Below are the code and all the weights of a small trained network. Each question names an input and a class and asks about switching units off, where a switched-off unit gives its printed mean instead of its output.

import numpy as np


def w(rows, s, z=0):
    codes = np.array(rows[::2]) - 128.0
    scale = np.full(codes.shape[1], s)
    scale[-1] = z or s
    return codes * scale


def f(y):
    return y / 2 * (1 + np.tanh(0.7978845608 * (y + 0.044715 * y**3)))


def log_softmax(a):
    a = a - a.max(-1, keepdims=True)
    return a - np.log(np.exp(a).sum(-1, keepdims=True))


def net(x, mask):
    res = np.array(x, float).reshape(1, 8) / 4 @ E
    y = f(res @ A[0][:, :-1].T + A[0][:, -1])
    res = res + np.where(mask, y, B[0][:, -1]) @ B[0][:, :-1]
    return log_softmax(res[-1] @ U[:, :-1].T + U[:, -1])


A, B = {}, {}
E = w([
[133,38,136,185,137,2,36,81,216,155],'x0',
[8,84,122,175,116,170,65,196,106,125],'x1',
[169,96,135,118,173,18,145,226,131,139],'x2',
[161,56,143,145,201,188,128,130,218,134],'x3',
[197,160,117,93,203,152,30,121,101,148],'x4',
[55,66,130,81,179,95,164,75,106,170],'x5',
[48,172,141,157,115,160,154,129,154,111],'x6',
[205,139,121,251,87,123,140,88,25,134],'x7',
],0.0069)
A[0] = w([
[184,137,126,142,125,139,153,113,91,123,65],'n0',
[160,113,127,112,130,104,117,148,134,129,2],'n1',
[170,166,128,146,112,161,146,116,114,132,69],'n2',
[175,125,126,114,124,151,136,110,92,128,66],'n3',
[127,138,127,145,148,135,108,113,149,143,44],'n4',
[33,162,126,134,129,251,156,122,40,132,179],'n5',
[107,102,126,108,155,63,80,39,91,140,87],'n6',
[146,146,132,170,196,164,107,124,166,134,97],'n7',
[180,104,127,106,168,142,120,146,112,142,129],'n8',
[196,105,129,110,187,137,114,145,111,136,122],'n9',
[123,132,125,199,134,109,133,158,122,138,31],'n10',
[132,145,133,175,169,157,134,127,163,122,92],'n11',
[132,169,126,120,103,94,147,170,137,124,11],'n12',
[209,150,128,142,156,156,178,86,55,138,87],'n13',
[118,140,132,100,144,102,158,131,118,134,105],'n14',
[122,128,124,114,128,129,117,122,108,127,100],'n15',
[180,99,129,102,173,142,120,145,107,129,130],'n16',
[130,114,125,151,122,104,139,121,120,117,76],'n17',
[102,137,129,124,73,128,120,128,140,129,22],'n18',
[148,125,126,114,134,109,133,134,139,142,40],'n19',
[127,95,126,114,131,124,145,127,125,132,96],'n20',
[73,41,129,131,178,157,148,74,160,139,103],'n21',
[126,120,133,127,121,128,132,119,121,118,86],'n22',
[167,115,127,107,156,119,123,159,108,134,75],'n23',
[97,82,131,215,147,72,152,156,76,132,81],'n24',
[108,175,130,74,156,51,228,125,135,129,121],'n25',
[142,137,133,150,151,122,134,123,145,138,44],'n26',
],0.021,0.0078)
B[0] = w([
[168,181,133,130,142,111,175,113,136,139,157],'n0',
[85,126,120,137,131,146,129,126,102,115,140],'n1',
[183,149,126,122,130,123,171,130,139,100,157],'n2',
[162,154,139,136,135,137,147,125,164,171,147],'n3',
[144,156,142,127,143,129,106,179,160,132,131],'n4',
[55,105,131,131,127,253,134,134,58,62,254],'n5',
[128,198,121,127,130,132,19,130,89,171,188],'n6',
[152,127,128,136,123,166,74,111,171,109,154],'n7',
[83,124,119,140,132,113,128,134,97,77,161],'n8',
[76,127,135,125,121,95,114,135,86,47,173],'n9',
[144,78,127,129,129,129,117,117,92,123,152],'n10',
[156,130,117,110,122,180,101,124,141,157,144],'n11',
[92,152,125,123,134,123,113,108,180,102,148],'n12',
[214,195,118,119,113,119,196,128,148,188,188],'n13',
[75,147,136,129,124,147,132,123,126,140,154],'n14',
[143,163,162,139,166,141,145,213,132,156,131],'n15',
[81,122,130,133,136,115,129,139,96,80,162],'n16',
[136,112,137,105,142,130,133,159,96,155,140],'n17',
[85,107,122,119,144,114,100,130,117,103,139],'n18',
[94,125,145,124,122,145,132,134,118,124,136],'n19',
[108,124,140,129,128,109,154,108,126,128,137],'n20',
[88,115,130,125,122,112,192,131,238,151,192],'n21',
[145,146,194,115,177,127,139,199,124,157,125],'n22',
[109,103,128,120,122,185,128,112,93,154,152],'n23',
[158,69,129,127,125,63,151,116,75,177,197],'n24',
[3,171,127,132,131,130,187,142,129,129,213],'n25',
[133,143,119,116,119,114,116,150,115,98,129],'n26',
],0.028,0.024)
U = w([
[157,143,101,125,125,101,13,112,182,112,145],'0',
[247,169,114,124,103,137,201,101,120,119,151],'1',
[176,115,223,131,212,138,153,228,134,140,2],'2',
[184,3,130,151,117,69,101,94,64,136,77],'3',
[72,148,121,123,114,191,144,138,76,61,147],'4',
[117,157,113,115,109,48,136,94,105,216,143],'5',
[68,92,132,115,106,117,200,116,208,104,120],'6',
[174,92,127,120,106,218,108,104,240,141,126],'7',
],0.0054,0.0072)

Each question gives the input, the list of numbers given to net, and the class t.
The units are the neurons (one row each of A and B). Each row of codes is followed by its name. A weight is (code - 128) times the scale printed after its matrix; where a second scale follows, it is the last column's (A, B and U).
mask holds one flag per neuron, in row order. A switched-off neuron (its flag False) gives its mean, the last column of its row in B, instead of its output. The means were averaged over made-up inputs and are rounded, as every weight is.
A unit's drop is (log p(t) with every unit on - log p(t) with that unit switched off) / (log p(t) with every unit on - log p(t) with every unit switched off).
The circuit of an input: a set's keep is (log p(t) with only the set's units on - log p(t) with every unit switched off) / (log p(t) with every unit on - log p(t) with every unit switched off). Starting from the 12 units with the biggest drops (on a tie, the unit counted first), units are removed one at a time, each time the one whose removal leaves the highest keep (on an exact tie, the one counted first), for as long as the keep stays at least 0.8.
units of the circuit, in order: the units of the circuit, biggest drop first
most important unit: the unit with the biggest drop
top k neurons: the k neurons with the biggest drops, biggest first
drop when u is switched off: that unit's drop, to one decimal
input [-1,4,3,7,6,-6,8,-3], class 7: most important unit	n7
input [7,5,4,5,5,-2,-1,-1], class 0: top 2 neurons	n5, n25
input [-1,0,8,0,7,8,2,5], class 5: top 2 neurons	n5, n24
input [-4,-1,2,7,-4,6,-4,6], class 6: top 2 neurons	n21, n6
input [5,3,-1,7,7,6,7,-7], class 7: units of the circuit, in order	n7, n25
input [7,1,6,4,6,-3,-8,7], class 3: top 4 neurons	n5, n24, n25, n10
input [6,7,-4,-6,-8,1,-3,-4], class 5: units of the circuit, in order	n5, n24
input [3,7,2,-5,-2,1,7,1], class 3: units of the circuit, in order	n24, n25
input [5,0,4,-3,4,-6,6,-5], class 7: units of the circuit, in order	n5, n25, n24
input [3,6,-4,3,3,5,1,2], class 7: top 2 neurons	n21, n25
input [3,7,0,-3,5,6,-7,-8], class 0: top 2 neurons	n6, n5
input [4,-1,5,-6,4,0,6,5], class 5: top 2 neurons	n5, n6
input [0,2,2,-8,-7,7,-8,-8], class 6: top 2 neurons	n5, n25
input [3,1,0,5,-2,2,-6,2], class 6: most important unit	n21
input [7,0,1,-4,-3,1,-3,-7], class 5: top 2 neurons	n5, n6
input [5,2,8,6,4,-2,8,-8], class 6: top 2 neurons	n21, n6
input [8,3,-4,-1,-5,4,0,-3], class 5: top 2 neurons	n6, n5
input [-4,-6,7,2,7,-6,-5,6], class 1: drop when n13 is switched off	1.3
input [2,-3,1,-8,0,-6,3,3], class 1: drop when n9 is switched off	0.0
input [-1,-6,1,6,-7,8,0,4], class 6: drop when n21 is switched off	0.4
input [-2,5,-1,3,0,4,-5,-2], class 6: units of the circuit, in order	n21
